Below is a small trained network, with its code and all its weights. Each question gives an input and a class and asks what happens when units are switched off, that is, made to give their printed mean instead of their output.

import numpy as np


def w(rows, s, z=0):
    codes = np.array(rows[::2]) - 128.0
    scale = np.full(codes.shape[1], s)
    scale[-1] = z or s
    return codes * scale


def f(y):
    return np.maximum(y, 0)


def log_softmax(a):
    a = a - a.max(-1, keepdims=True)
    return a - np.log(np.exp(a).sum(-1, keepdims=True))


def net(x, mask):
    res = np.array(x, float).reshape(1, 7) / 4 @ E
    y = f(res @ A[0][:, :-1].T + A[0][:, -1])
    res = res + np.where(mask, y, B[0][:, -1]) @ B[0][:, :-1]
    return log_softmax(res[-1] @ U[:, :-1].T + U[:, -1])


A, B = {}, {}
E = w([
[146,76,115,113,229,61,96],'x0',
[237,111,144,97,142,229,156],'x1',
[177,229,180,90,187,62,181],'x2',
[155,138,195,126,90,103,36],'x3',
[76,202,137,83,142,155,91],'x4',
[169,138,59,115,111,154,47],'x5',
[102,143,150,254,199,161,95],'x6',
],0.009)
A[0] = w([
[192,132,145,137,212,138,171,148],'n0',
[134,72,136,142,98,121,60,161],'n1',
[45,116,157,144,120,56,124,152],'n2',
[117,119,100,148,135,179,80,171],'n3',
[126,196,87,112,134,136,106,148],'n4',
[117,133,98,158,41,191,143,117],'n5',
[47,98,153,154,163,114,151,144],'n6',
[136,190,136,120,216,164,114,232],'n7',
[141,137,145,76,26,149,122,173],'n8',
[101,114,130,156,86,106,173,204],'n9',
[123,93,127,129,181,99,10,164],'n10',
[101,84,110,159,147,76,168,209],'n11',
[113,106,101,179,51,204,88,143],'n12',
[104,97,73,200,81,189,117,146],'n13',
[195,133,146,121,182,138,143,122],'n14',
[155,183,140,121,152,165,113,254],'n15',
[222,125,156,141,170,139,191,160],'n16',
[109,221,113,127,112,112,74,143],'n17',
[139,68,60,73,142,131,166,146],'n18',
[147,156,157,76,61,143,175,151],'n19',
[61,126,114,176,107,161,153,129],'n20',
[122,162,163,75,50,105,133,167],'n21',
[134,94,71,96,151,103,162,136],'n22',
[91,121,142,121,144,189,108,132],'n23',
[80,201,141,154,173,65,128,178],'n24',
[203,137,153,146,187,166,164,178],'n25',
[127,140,168,154,146,91,173,175],'n26',
[117,80,51,74,134,121,109,170],'n27',
[126,111,171,137,118,81,153,212],'n28',
[88,98,151,172,179,83,178,163],'n29',
[105,126,117,149,150,233,148,144],'n30',
[82,163,157,143,135,80,119,151],'n31',
[114,101,123,161,101,112,60,192],'n32',
[107,115,135,139,208,194,144,118],'n33',
[137,120,116,196,95,137,143,144],'n34',
],0.011,0.0048)
B[0] = w([
[150,214,92,72,191,16,137,244],'n0',
[186,86,117,179,89,120,86,200],'n1',
[106,171,138,210,94,170,96,226],'n2',
[119,28,137,181,156,109,170,195],'n3',
[82,90,130,79,161,185,97,187],'n4',
[191,93,177,112,163,254,232,205],'n5',
[82,159,136,219,79,87,171,198],'n6',
[69,92,171,93,194,49,120,254],'n7',
[182,115,168,59,82,228,117,232],'n8',
[180,153,134,161,78,188,195,191],'n9',
[144,47,141,201,118,42,16,236],'n10',
[109,187,40,179,64,133,147,213],'n11',
[181,61,144,155,164,193,175,224],'n12',
[167,64,115,216,211,191,228,214],'n13',
[174,146,93,77,164,66,126,211],'n14',
[104,97,180,50,168,105,116,231],'n15',
[186,200,84,41,166,39,177,251],'n16',
[83,101,167,104,196,196,47,215],'n17',
[91,93,18,78,92,128,165,218],'n18',
[165,142,175,30,62,163,111,223],'n19',
[122,163,141,141,150,158,185,180],'n20',
[151,150,167,84,71,193,49,226],'n21',
[63,123,26,90,96,143,132,193],'n22',
[96,74,188,140,119,130,157,168],'n23',
[61,207,125,166,162,154,58,250],'n24',
[150,144,131,86,177,61,180,246],'n25',
[146,245,150,134,127,111,130,212],'n26',
[101,32,48,118,86,149,121,216],'n27',
[130,208,113,142,71,98,100,202],'n28',
[98,221,115,186,90,87,172,225],'n29',
[112,94,171,121,160,100,207,206],'n30',
[77,195,152,161,139,165,60,207],'n31',
[189,95,126,222,136,133,63,204],'n32',
[81,118,181,133,135,55,190,200],'n33',
[172,164,100,151,179,148,167,169],'n34',
],0.0067,0.0098)
U = w([
[202,72,142,160,152,195,208,65],'0',
[75,220,137,205,68,109,124,41],'1',
[202,56,128,187,99,79,34,209],'2',
[71,67,8,96,60,132,139,155],'3',
[202,137,206,34,2,162,96,246],'4',
[49,50,203,137,160,65,171,55],'5',
[195,185,113,64,189,19,146,134],'6',
[25,132,178,113,195,150,51,110],'7',
],0.0081,0.0012)

Each question gives the input, the list of numbers given to net, and the class t.
The units are the neurons (one row each of A and B). Each row of codes is followed by its name. A weight is (code - 128) times the scale printed after its matrix; where a second scale follows, it is the last column's (A, B and U).
mask holds one flag per neuron, in row order. A switched-off neuron (its flag False) gives its mean, the last column of its row in B, instead of its output. The means were averaged over made-up inputs and are rounded, as every weight is.
A unit's drop is (log p(t) with every unit on - log p(t) with that unit switched off) / (log p(t) with every unit on - log p(t) with every unit switched off).
The circuit of an input: a set's keep is (log p(t) with only the set's units on - log p(t) with every unit switched off) / (log p(t) with every unit on - log p(t) with every unit switched off). Starting from the 12 units with the biggest drops (on a tie, the unit counted first), units are removed one at a time, each time the one whose removal leaves the highest keep (on an exact tie, the one counted first), for as long as the keep stays at least 0.8.
circuit, biggest first: the units of the circuit, biggest drop first
most important unit: the unit with the biggest drop
k most important neurons: the k neurons with the biggest drops, biggest first
drop when u is switched off: that unit's drop, to one decimal
input [5,8,-8,-1,-3,-2,-4], class 3: circuit, biggest first : [n18]
input [3,3,-2,-1,-1,-5,-7], class 3: 3 most important neurons : [n18; n22; n27]
input [8,-3,-3,-8,8,-1,0], class 3: circuit, biggest first : [n27; n22]
input [1,-4,-4,2,-4,-4,-6], class 3: circuit, biggest first : [n27; n11]
input [3,-6,-2,3,2,-1,-3], class 1: circuit, biggest first : [n2; n7]
input [-5,-4,0,-3,-5,0,0], class 0: circuit, biggest first : [n5; n13]
input [5,6,2,8,8,2,-2], class 7: circuit, biggest first : [n17; n4]
input [-2,5,6,3,8,4,5], class 7: 2 most important neurons : [n17; n4]
input [-8,5,0,5,5,-8,7], class 5: 2 most important neurons : [n7; n15]
input [-7,-5,2,7,6,-4,-1], class 4: 2 most important neurons : [n21; n8]
input [-4,-5,-4,8,1,8,3], class 2: 3 most important neurons : [n10; n32; n1]
input [1,0,-6,-7,6,5,8], class 5: 3 most important neurons : [n33; n7; n30]
input [6,-3,0,-4,-8,2,2], class 3: 3 most important neurons : [n22; n18; n27]
input [6,-1,0,4,2,2,-6], class 2: most important unit : n10
input [-4,8,1,-5,-7,1,6], class 6: 2 most important neurons : [n16; n0]
input [-3,4,-4,5,7,-1,7], class 0: 3 most important neurons : [n12; n13; n5]
input [5,1,-3,-5,-3,-8,-3], class 3: 2 most important neurons : [n18; n22]
input [8,4,-3,2,-6,1,-6], class 3: drop when n18 is switched off : 0.1
input [3,-1,-7,-4,3,-2,3], class 0: drop when n13 is switched off : 0.2
input [5,-7,5,4,-4,4,-3], class 1: drop when n10 is switched off : -0.1
input [1,-1,4,7,5,8,4], class 7: most important unit : n17
